Each row has a name. Each piece below is followed by the name of the row it came from, unless a question asks for something else. Each question is about the rows just above it. Places in a row count from 0.

X: [ 10.3  17.9  -4.9  25.5  -4.9  -1.4  81.4 -71.1   1.7 -10.1   6.0  -0.4
  -6.1  20.3]
W: [-12.9  37.5   0.0   4.6  -5.5  -7.3   0.5  47.2 -11.0  -3.0 -45.9   7.4
  13.3 -48.6]
E: [-12.9  37.5   0.0   4.6  -5.5  -7.3   0.5 -14.8 -11.0  -3.0 -45.9   7.4
  13.3 -48.6]
which: [-12.9  37.5   0.0   4.6  -5.5  -7.3   0.5 -14.8 -11.0  -3.0 -45.9   7.4
  13.3 -48.6]	E
Which row holds [-12.9  37.5   0.0   4.6  -5.5  -7.3   0.5  47.2 -11.0  -3.0 -45.9   7.4
  13.3 -48.6]?	W
tags:
[0.0] -> Z449
[0.1] -> Z465
[-45.9] -> Z43
[-7.3] -> Z101
[-0.1] -> Z236
[-45.8] -> Z931
[-4.9] -> Z10
Join W by its entry at place 2:	Z449

N: [ 29.6  31.9 -17.3 -12.1]
V: [-30.2 -56.5  -0.4   8.1]
K: [ 22.5  55.5  19.7 -18.2]
B: [ 26.2  29.5 -74.4  31.7]
R: [  0.8  32.3 -74.4  31.7]
Y: [ -9.7  31.9 -17.3 -12.1]
What comes right after [29.6] in the named rows?	[31.9]
Changed B: [ 26.2  29.4 -74.4  31.7]. Place and old value:	1, [29.5]
Where do [-30.2 -56.5  -0.4   8.1] appear?	V
which: [ 26.2  29.5 -74.4  31.7]	B
Where does [-30.2 -56.6  -0.4   8.1] differ from V, and what was there?	1, [-56.5]

S: [30.1 11.7 27.6 35.0]
G: [42.9 17.5 60.0 20.4]
A: [42.9 17.5 22.6 27.3]
D: [84.5 22.7 35.1 28.8]
M: [60.1 20.7 39.2 28.9]
which: [84.5 22.7 35.1 28.8]	D
key -> tag
[30.0] -> Z299
[30.1] -> Z916
[11.6] -> Z260
[42.9] -> Z799
[11.7] -> Z234
The tag of S, keyed by place 0:	Z916
Changed M: [60.1 20.6 39.2 28.9]. Place and old value:	1, [20.7]
[30.1 11.7 27.6 35.0] is in which row?	S
The entry that follows [60.1]:	[20.7]
The entry that follows [84.5]:	[22.7]
What comes right after [35.1] in the named rows?	[28.8]

T: [-10.9   8.2  32.5   0.0   5.2  30.9 -57.5  15.0  -9.1   7.7]
J: [  0.0  -3.9  32.4   0.0  -4.4  23.6   0.0 -20.3   0.0   0.0]
Q: [ 43.8   0.0   0.0 -27.2 -23.9  -1.9  16.1  10.5 -25.2 -26.9]
U: [ 0.0 33.3 46.5 40.8  3.4 23.6 -7.6  0.0 13.4  0.0]
P: [ 39.1 -14.6 -12.0  27.2 -25.7  26.9  27.2 -36.0 -11.9   3.5]
C: [12.6  0.0  9.0 -7.0  0.0 33.5  8.3 24.3  0.0 10.4]
Where do [ 0.0 33.3 46.5 40.8  3.4 23.6 -7.6  0.0 13.4  0.0] appear?	U
The entry that follows [8.2]:	[32.5]
Table of tags by key:
[23.6] -> Z908
[3.3] -> Z644
[-25.7] -> Z512
[-25.8] -> Z454
[0.0] -> Z132
[3.4] -> Z143
Look up the entry of U at place 4 in the table:	Z143
[12.6  0.0  9.0 -7.0  0.0 33.5  8.3 24.3  0.0 10.4] is in which row?	C

zis: [ 0.9  0.4 -0.5  1.3 14.8]
furoz: [-0.8 -0.2  7.4 60.5 15.1]
Sol: [ 0.2  1.5 42.2 60.5 14.8]
Tove: [-1.1  0.4 -0.5 -0.5 15.1]
Pif: [ 0.0 26.7 42.2 60.5 14.9]
gef: [-1.1  0.4 -0.5 60.5 15.2]
nobim: [-1.1 -0.2 -0.5 62.4 15.1]
Which row holds [-0.8 -0.2  7.4 60.5 15.1]?	furoz
Where do [-1.1  0.4 -0.5 -0.5 15.1] appear?	Tove
which: [-1.1 -0.2 -0.5 62.4 15.1]	nobim

kezu: [-33.4  -1.8   5.9  -1.3   7.5  38.9]
dovez: [ -3.4  27.0  -2.9  20.2 -48.6   7.8]
zatib: [ 27.5 -20.5 -37.0 -72.4   7.7 -18.3]
noren: [ 24.8  43.8  21.7   7.0 -58.9   8.8]
Kav: [ -4.2  -5.0  -2.9   3.4 -19.5  24.4]
lezaz: [ 29.8  -7.7  36.3  -4.3  19.8 -18.9]
napuz: [29.8 -7.7 36.3 -4.3 19.8 -3.8]
Mil: [29.8 -7.7 36.3 -7.3  1.9 28.4]
Table of tags by key:
[-58.9] -> Z716
[43.9] -> Z240
[43.8] -> Z581
[-5.0] -> Z221
Look up the entry of noren at place 1 in the table:	Z581
Where does [ -4.3  -5.0  -2.9   3.4 -19.5  24.4] differ from Kav, and what was there?	0, [-4.2]
Changed kezu: [-33.4  -1.8   5.9  -1.2   7.5  38.9]. Place and old value:	3, [-1.3]
Where does [ -4.2  -5.0  -2.8   3.4 -19.5  24.4] differ from Kav, and what was there?	2, [-2.9]
Where do [ 29.8  -7.7  36.3  -4.3  19.8 -18.9] appear?	lezaz
Right after [-37.0] comes	[-72.4]

vuro: [-33.8 -16.4  11.4  -7.2  30.3 -25.5 -19.6 -23.2  24.8 -20.9 -10.8  11.1
 -32.3 -30.4   8.0  -7.5   2.7   6.4   3.3   8.3   0.5  18.3  22.2  -0.2
 -30.8 -25.4  -5.2  -4.7 -25.9 -19.1 -13.5   5.7 -33.0 -30.4   9.3  -7.5
 -10.7  11.0 -16.5 -18.4  -8.1 -34.2  -5.2  12.7 -23.8 -13.1  -0.7  -4.9]
feful: [  8.2 -14.2  -4.2 -18.6   2.7   9.9   4.7  17.3  -5.2  -2.8  11.2   9.2
  11.7   5.0   0.4   3.0  -3.9   4.3  -1.7  -0.1 -11.2  -8.2  -3.7  -3.0
  18.1   8.1 -19.2   0.4 -14.9   1.9 -16.7   1.8   9.3  17.9  -2.8  -3.2
 -10.8  13.2   4.4   8.1  13.7  13.2   1.5  -0.8  12.1  10.8   3.8   6.5]
Geb: [-12.6 -30.9  -5.0   6.3 -22.1  18.6   9.6   7.9 -11.7  -8.4   5.7 -18.6
  -2.1   3.1   2.0  14.7  -8.3  -7.7  14.8  -4.9  15.1 -10.6  -5.3  13.4
  26.1 -11.5   0.6  -2.8 -19.5  22.4  -1.3   5.7  -1.5  16.7  -7.4 -26.1
  15.9  -3.9  10.5  19.0   7.9   2.4  -0.9 -17.7   2.3  -8.9   2.0  18.6]
Sizik: [-12.6 -30.9  -5.0   6.3 -22.1  18.6   9.6   7.9 -11.7  -8.4   5.7 -18.6
  -2.1   3.1   2.0  14.7  -8.3  -7.7  14.8  -4.9  15.1 -10.6  -5.3  13.4
  26.1 -11.5 -31.3  -2.8 -19.5  22.4  -1.3   5.7  58.0  10.1  34.7 -22.4
  13.3   7.4  21.3  -1.6  -5.2  54.9  31.6  14.1  26.0  27.4  13.7 -12.4]
zoti: [ -1.6  11.4 -22.4  -6.0   9.2  19.4 -10.9   1.6 -18.0  15.1   3.9  13.4
   1.8 -11.3 -21.1   2.0 -21.8  13.7 -11.2 -15.1 -14.7 -19.7   7.0 -10.5
  23.8  -9.1  19.9  -4.9  13.1  10.1  -9.2  -0.2   9.5  19.1 -17.7   9.2
 -16.3  29.4 -17.3   5.7  28.7  -9.8  -5.5   3.1  18.0  -7.4  -8.0 -14.9]
Dob: [  8.4 -17.4 -13.5   8.1  -3.4  22.4  15.6   2.0 -23.9  -1.8  -8.8   1.7
  23.4  29.0 -27.6   5.3 -14.2   7.0  -5.0 -18.4   6.6 -15.0  12.5 -11.2
  27.1  16.1  -8.0 -19.2  -6.5  29.3  -3.7   6.7  33.3  19.8 -18.6 -20.7
  19.5  14.5   7.5  15.7  15.0  21.3  -3.4  -1.6  18.1  -9.4  -7.1 -13.0]
Table of tags by key:
[2.0] -> Z879
[-8.0] -> Z525
[-3.7] -> Z107
[13.7] -> Z417
[-7.1] -> Z784
[-0.7] -> Z85
[13.6] -> Z947
[-7.0] -> Z588
[3.8] -> Z514
The tag of Dob, keyed by place 46:	Z784
The entry that follows [-1.8]:	[-8.8]
One entry of Geb was changed: [-12.6 -30.9  -5.0   6.3 -22.1  18.6   9.6   7.9 -11.7  -8.4   5.7 -18.6
  -2.1   3.1   2.0  14.7  -8.3  -7.7  14.9  -4.9  15.1 -10.6  -5.3  13.4
  26.1 -11.5   0.6  -2.8 -19.5  22.4  -1.3   5.7  -1.5  16.7  -7.4 -26.1
  15.9  -3.9  10.5  19.0   7.9   2.4  -0.9 -17.7   2.3  -8.9   2.0  18.6]. Where, and from what?	18, [14.8]
[  8.4 -17.4 -13.5   8.1  -3.4  22.4  15.6   2.0 -23.9  -1.8  -8.8   1.7
  23.4  29.0 -27.6   5.3 -14.2   7.0  -5.0 -18.4   6.6 -15.0  12.5 -11.2
  27.1  16.1  -8.0 -19.2  -6.5  29.3  -3.7   6.7  33.3  19.8 -18.6 -20.7
  19.5  14.5   7.5  15.7  15.0  21.3  -3.4  -1.6  18.1  -9.4  -7.1 -13.0] is in which row?	Dob
which: [-12.6 -30.9  -5.0   6.3 -22.1  18.6   9.6   7.9 -11.7  -8.4   5.7 -18.6
  -2.1   3.1   2.0  14.7  -8.3  -7.7  14.8  -4.9  15.1 -10.6  -5.3  13.4
  26.1 -11.5 -31.3  -2.8 -19.5  22.4  -1.3   5.7  58.0  10.1  34.7 -22.4
  13.3   7.4  21.3  -1.6  -5.2  54.9  31.6  14.1  26.0  27.4  13.7 -12.4]	Sizik
The entry that follows [0.5]:	[18.3]

rus: [-10.6  18.1 -31.8  20.4  -4.6   8.3  -6.9  25.8  -4.3  26.3  19.1  -5.2
   3.8  38.7  18.7  17.9  -0.6  24.5  35.3  38.9  40.7   7.6  -9.0   8.1
  15.6  -1.4 -12.4 -16.1  34.2 -13.3  29.3  14.8  45.3 -29.2  -4.2 -42.4
 -24.1 -19.6 -19.6  -0.5   6.6  -4.2   1.7   5.3]
faku: [-21.7   6.7  -3.2   4.5   0.7  -4.6 -17.5   4.1 -35.9   9.1  22.4   6.9
  10.7  39.2   1.7   1.5 -15.6   9.4  32.0  37.9  33.1  -4.3 -13.8  29.7
  -0.6  15.2  -5.6  18.5  -1.5  -0.4  33.1  28.0  35.4  22.4 -17.9  -5.7
   1.1 -30.0 -17.7   4.6   2.0   8.9 -16.4  -1.0]
tabe: [  2.7  -2.9  37.6 -32.0  -5.3  -7.5  -2.2 -20.8  -6.1 -25.3 -12.5   7.5
   9.8 -11.7  -8.5   1.6  -3.8 -31.8 -16.0 -28.9 -19.7  -7.1  -8.1   9.8
 -17.0  37.2   6.2  34.0 -25.9  36.9   0.1 -16.7 -38.1  40.8  -2.2  53.1
  19.3   2.1   8.8 -10.8   5.3  11.5  -0.5  -8.9]
gula: [ 18.8  32.8   8.8  -2.1 -11.8  -5.7  44.2   0.2  34.3  -1.3 -13.0   9.4
  11.5 -15.7  15.3  26.9  33.1   4.1  12.5 -13.7  -6.1  -7.9   5.8 -14.7
  -7.4  -4.6   1.1  -8.8  24.6 -27.8 -22.1 -23.7 -24.4 -48.1  41.4   4.1
   0.8  33.3  16.3  14.4  20.4 -14.0   4.8  12.4]
zapor: [ 52.5  54.5 -12.0  -6.5 -44.0  -6.1  29.9 -29.1  64.6  -7.6  12.6  54.0
 -32.1 -24.3 -17.7  48.3  49.3  27.8  76.3  -2.9 -21.8  10.3  -9.0  18.7
  20.1 -52.9  20.0 -25.2   7.6  -2.6  11.8 -27.8   2.3 -54.0  33.1  -5.4
  11.1  16.8  -3.2  14.4  18.1 -33.1 -24.4  19.2]
which: [-21.7   6.7  -3.2   4.5   0.7  -4.6 -17.5   4.1 -35.9   9.1  22.4   6.9
  10.7  39.2   1.7   1.5 -15.6   9.4  32.0  37.9  33.1  -4.3 -13.8  29.7
  -0.6  15.2  -5.6  18.5  -1.5  -0.4  33.1  28.0  35.4  22.4 -17.9  -5.7
   1.1 -30.0 -17.7   4.6   2.0   8.9 -16.4  -1.0]	faku
Where do [-10.6  18.1 -31.8  20.4  -4.6   8.3  -6.9  25.8  -4.3  26.3  19.1  -5.2
   3.8  38.7  18.7  17.9  -0.6  24.5  35.3  38.9  40.7   7.6  -9.0   8.1
  15.6  -1.4 -12.4 -16.1  34.2 -13.3  29.3  14.8  45.3 -29.2  -4.2 -42.4
 -24.1 -19.6 -19.6  -0.5   6.6  -4.2   1.7   5.3] appear?	rus
The entry that follows [-25.3]:	[-12.5]
which: [  2.7  -2.9  37.6 -32.0  -5.3  -7.5  -2.2 -20.8  -6.1 -25.3 -12.5   7.5
   9.8 -11.7  -8.5   1.6  -3.8 -31.8 -16.0 -28.9 -19.7  -7.1  -8.1   9.8
 -17.0  37.2   6.2  34.0 -25.9  36.9   0.1 -16.7 -38.1  40.8  -2.2  53.1
  19.3   2.1   8.8 -10.8   5.3  11.5  -0.5  -8.9]	tabe
The entry that follows [-10.8]:	[5.3]

kipe: [ 0.1 -1.6 -0.6  0.7  0.0 -0.5 -0.3  0.5 -0.4 -0.6  1.2  0.9  1.0 -1.6
  0.9 -0.5  4.8 77.5 80.3 78.8 79.2 78.7 80.7 79.0 80.2 79.3 79.9]
tapu: [ 1.1 68.6 79.2 79.7 79.9 80.0 80.9 80.3 79.8 78.9 78.8 79.4 79.5 80.6
 80.2 79.1 78.2 79.8 79.6 79.8 79.3 79.4 79.6 79.3 79.6 78.5 80.9]
vovo: [ 1.0  0.8  0.1  0.6  0.4 -0.4  0.3  0.6  0.0 -1.3 -0.4 -0.9  1.4 -0.1
  0.4 -0.5  0.6  1.1  1.2 -0.3 -1.0 -1.6  0.2  0.0 -0.3  1.1 64.0]
lefa: [ 0.7  0.3  0.5  0.7 -1.1 -1.5 -0.4 -0.2  0.3  0.8  0.3 -0.6 -0.8  0.5
 -0.1  0.5 58.5 78.9 79.9 79.8 80.0 79.5 80.8 78.6 79.1 80.2 79.6]
Nomu: [-1.8  0.5 -0.8 -1.6 -1.8  1.0  0.6  0.8  1.0 -0.8 -0.3  0.3  0.6 -1.1
  0.2 -0.4  0.2 -0.9 -0.2 10.4 78.6 80.5 79.0 78.3 79.5 79.7 78.2]
ralov: [-0.2 -0.7  0.1 -1.1 -0.3  0.5 -1.0  0.9 -0.7  0.3 -0.7  0.2  1.1 -0.2
 77.8 80.6 79.2 78.5 80.2 80.9 80.2 80.2 80.5 81.1 79.7 80.1 80.9]
gezi: [-0.1 -0.8 -0.2 -1.5  1.0  1.9 -0.6  0.0  0.1 53.5 79.2 80.6 79.3 79.4
 79.6 79.4 79.7 79.3 78.5 78.7 79.5 79.2 79.8 79.1 79.3 78.6 79.0]
rinad: [ 0.1  0.0 -0.1  1.2 -0.4 -0.3 -0.8  0.0 -0.6  0.9 72.4 78.4 80.4 78.8
 79.5 78.8 79.2 80.4 79.5 80.7 80.2 78.4 81.1 80.0 79.4 79.5 79.1]
nam: [-1.2  0.3  0.7  0.7  0.2 -1.0  0.5  0.7 -0.9 -0.6 -0.7 -1.0 -0.3  2.3
 77.5 79.8 78.7 77.8 80.3 82.1 80.1 78.4 79.6 79.7 80.0 79.9 78.8]
gud: [ 1.3  0.1  0.1  0.2 -1.2 -0.7  1.0  0.0 -1.0  0.6  1.2 -1.1 -0.5 -0.3
  2.4  5.7 79.6 79.9 79.3 79.3 78.8 80.2 79.0 79.1 79.3 80.7 79.2]
tinu: [ 1.1  0.0  0.2 -0.1  0.1 -0.4  9.3 78.4 79.8 79.5 78.8 78.5 79.0 79.9
 78.7 78.8 79.4 78.8 79.4 80.0 80.0 79.4 78.7 77.9 78.6 80.1 79.0]
regi: [-0.2  0.6  1.0  1.3 73.2 79.1 79.1 80.5 80.9 79.0 79.3 80.2 80.2 80.5
 78.4 80.1 78.9 81.4 79.9 78.4 78.5 78.8 79.5 78.6 79.1 79.8 79.2]
tags:
[80.7] -> Z728
[79.0] -> Z295
[5.6] -> Z165
[-0.4] -> Z809
[79.1] -> Z578
[5.8] -> Z191
[5.7] -> Z518
Join gud by its entry at place 15:	Z518
which: [-0.2  0.6  1.0  1.3 73.2 79.1 79.1 80.5 80.9 79.0 79.3 80.2 80.2 80.5
 78.4 80.1 78.9 81.4 79.9 78.4 78.5 78.8 79.5 78.6 79.1 79.8 79.2]	regi

duka: [ 21.1  44.1  47.2  33.5  49.1  55.3  13.8   4.2 -26.6 -37.8 -39.1 -54.8
 -59.6 -49.4 -24.6  -3.0   1.8  34.8  41.1  43.6  65.4  44.7  32.9  -3.2
   4.3 -10.0 -48.5 -60.6 -64.9 -50.6 -37.8 -19.8   4.6  35.9  48.0  51.4
  75.4  54.1  33.9   1.5 -10.9 -24.1 -37.5 -55.9 -51.8 -62.3 -41.3 -27.0
   1.6   4.9  55.4  55.6]
Rop: [  9.8   5.5  -6.4 -18.3 -17.2 -22.6 -27.4 -23.5 -15.7 -16.3  -6.2   4.8
  11.3  21.1  27.9  28.6  17.6  29.2  16.4   7.7  -4.9 -11.3 -16.7 -18.5
 -28.3 -18.8 -20.2 -14.2  -6.3  -0.9   2.8  12.2  15.5  16.6  26.9  24.5
  13.8  11.9   4.8  -5.6  -9.8 -15.7 -19.5 -25.6 -19.2 -17.3 -14.2  -6.0
  -1.4  10.0   9.9  19.3]
tuk: [-36.0 -20.3 -29.0 -17.4 -27.4 -21.3   3.1   3.1 -18.7  -0.3  21.9  20.7
  22.4  14.0  30.5  25.1  28.6  39.6  44.0  27.2  46.9  48.3  37.9  39.7
  33.4  32.8  30.9  46.4  29.4  22.5  17.9  10.2   5.0  -1.5   6.0   0.1
 -13.3 -15.4 -19.3 -14.1 -21.2 -34.4 -30.9 -30.1 -42.7 -35.3 -37.3 -38.7
 -41.6 -40.7 -29.7 -36.7]
godud: [-43.2 -48.8 -44.5 -38.2 -30.0 -24.6 -38.6 -19.1  -9.5  16.2  23.2  26.5
  37.7  46.4  36.8  57.1  36.1  67.8  50.6  32.7  42.1   8.6  14.4  18.2
 -18.8  -9.0 -25.7 -27.1 -38.9 -50.0 -61.7 -60.6 -62.9 -60.5 -45.4 -36.8
 -37.9  -6.2  -2.1   8.5  27.3  26.9  36.8  43.6  47.1  62.9  59.7  65.2
  48.6  53.4  39.1  30.3]
gibos: [  9.3   4.0   0.6  -9.0 -15.5 -21.5 -20.4 -20.3  -9.3  -4.0  -2.0  15.5
  22.5  28.9  27.0  23.8  11.9  14.8   0.3  -7.8 -25.7 -26.1 -27.7 -16.2
 -22.8 -11.9   2.8  10.5  19.5  23.8  24.1  26.4  19.5   6.0   5.8  -1.2
 -18.1 -26.6 -24.7 -21.0 -20.7 -13.9  -6.4   0.2  14.4  23.2  25.9  26.3
  23.2  24.0  -1.2  -2.9]
gusog: [ 61.2  57.9  63.7  62.0  29.5  43.5  31.5  10.2 -19.6 -25.6 -39.2 -40.7
 -54.3 -66.7 -58.5 -66.0 -35.3 -58.7 -34.4 -19.3  -8.8   7.5  25.0  24.2
  59.2  41.3  61.4  51.8  45.4  49.9  44.3  37.1  18.3   8.4 -15.2 -31.9
 -23.8 -64.4 -57.8 -56.7 -66.0 -50.7 -47.2 -37.4 -19.2 -14.6   4.4   5.5
  35.3  33.6  49.8  50.1]
giva: [-12.6 -23.5 -16.6 -26.2 -14.0   3.9   2.1  15.6  18.2  18.5  21.1  10.8
  -2.8 -16.6 -15.3 -19.4 -17.2 -18.8  -0.1   2.4  25.1  12.3  20.4  13.9
   8.5   4.0 -10.8 -23.7 -19.9 -21.9 -15.2 -11.4   3.2  18.1  23.5  22.4
  12.3  10.8   2.7 -13.0 -15.6 -26.6 -20.1 -20.7 -15.5   2.4  11.4  23.7
  24.5  19.1  19.5   8.4]
bote: [ -3.2   0.6   4.3  24.8   9.2  16.7  21.7  29.1  20.7  31.7  45.2 -15.6
  43.4  42.3  36.0  42.4  32.9  50.9  33.3  20.5  48.8  15.9  16.3  19.5
  11.3   7.8  -7.0   6.1 -15.4 -21.0 -32.4 -26.7 -42.7 -50.2 -37.3 -44.0
 -39.5 -51.5 -48.2 -36.7 -37.3 -42.8 -42.5 -33.4 -40.3 -27.0 -16.8 -17.0
 -10.0 -12.4   4.2  10.7]
Bitof: [-28.5 -32.4 -53.6 -57.2 -45.2 -60.6 -63.9 -46.4 -31.8  -9.8   6.3   5.8
  24.8  36.2  40.1  59.1  37.7  71.7  50.8  36.8  30.9  28.7   9.2   4.7
 -35.0 -20.0 -39.6 -40.7 -43.2 -54.5 -56.6 -49.2 -42.0 -31.6 -13.4   3.1
   0.2  42.8  40.4  48.2  57.4  50.0  52.4  47.3  38.2  34.5  15.6  11.7
 -15.9 -10.3 -25.8 -42.4]
The entry that follows [1.8]:	[34.8]
key -> tag
[-9.7] -> Z722
[-9.8] -> Z150
[-15.6] -> Z401
[13.8] -> Z929
[-6.3] -> Z407
[-37.3] -> Z718
[-6.2] -> Z777
[57.4] -> Z536
[-20.7] -> Z58
[-37.2] -> Z679
Look up the entry of Rop at place 40 in the table:	Z150

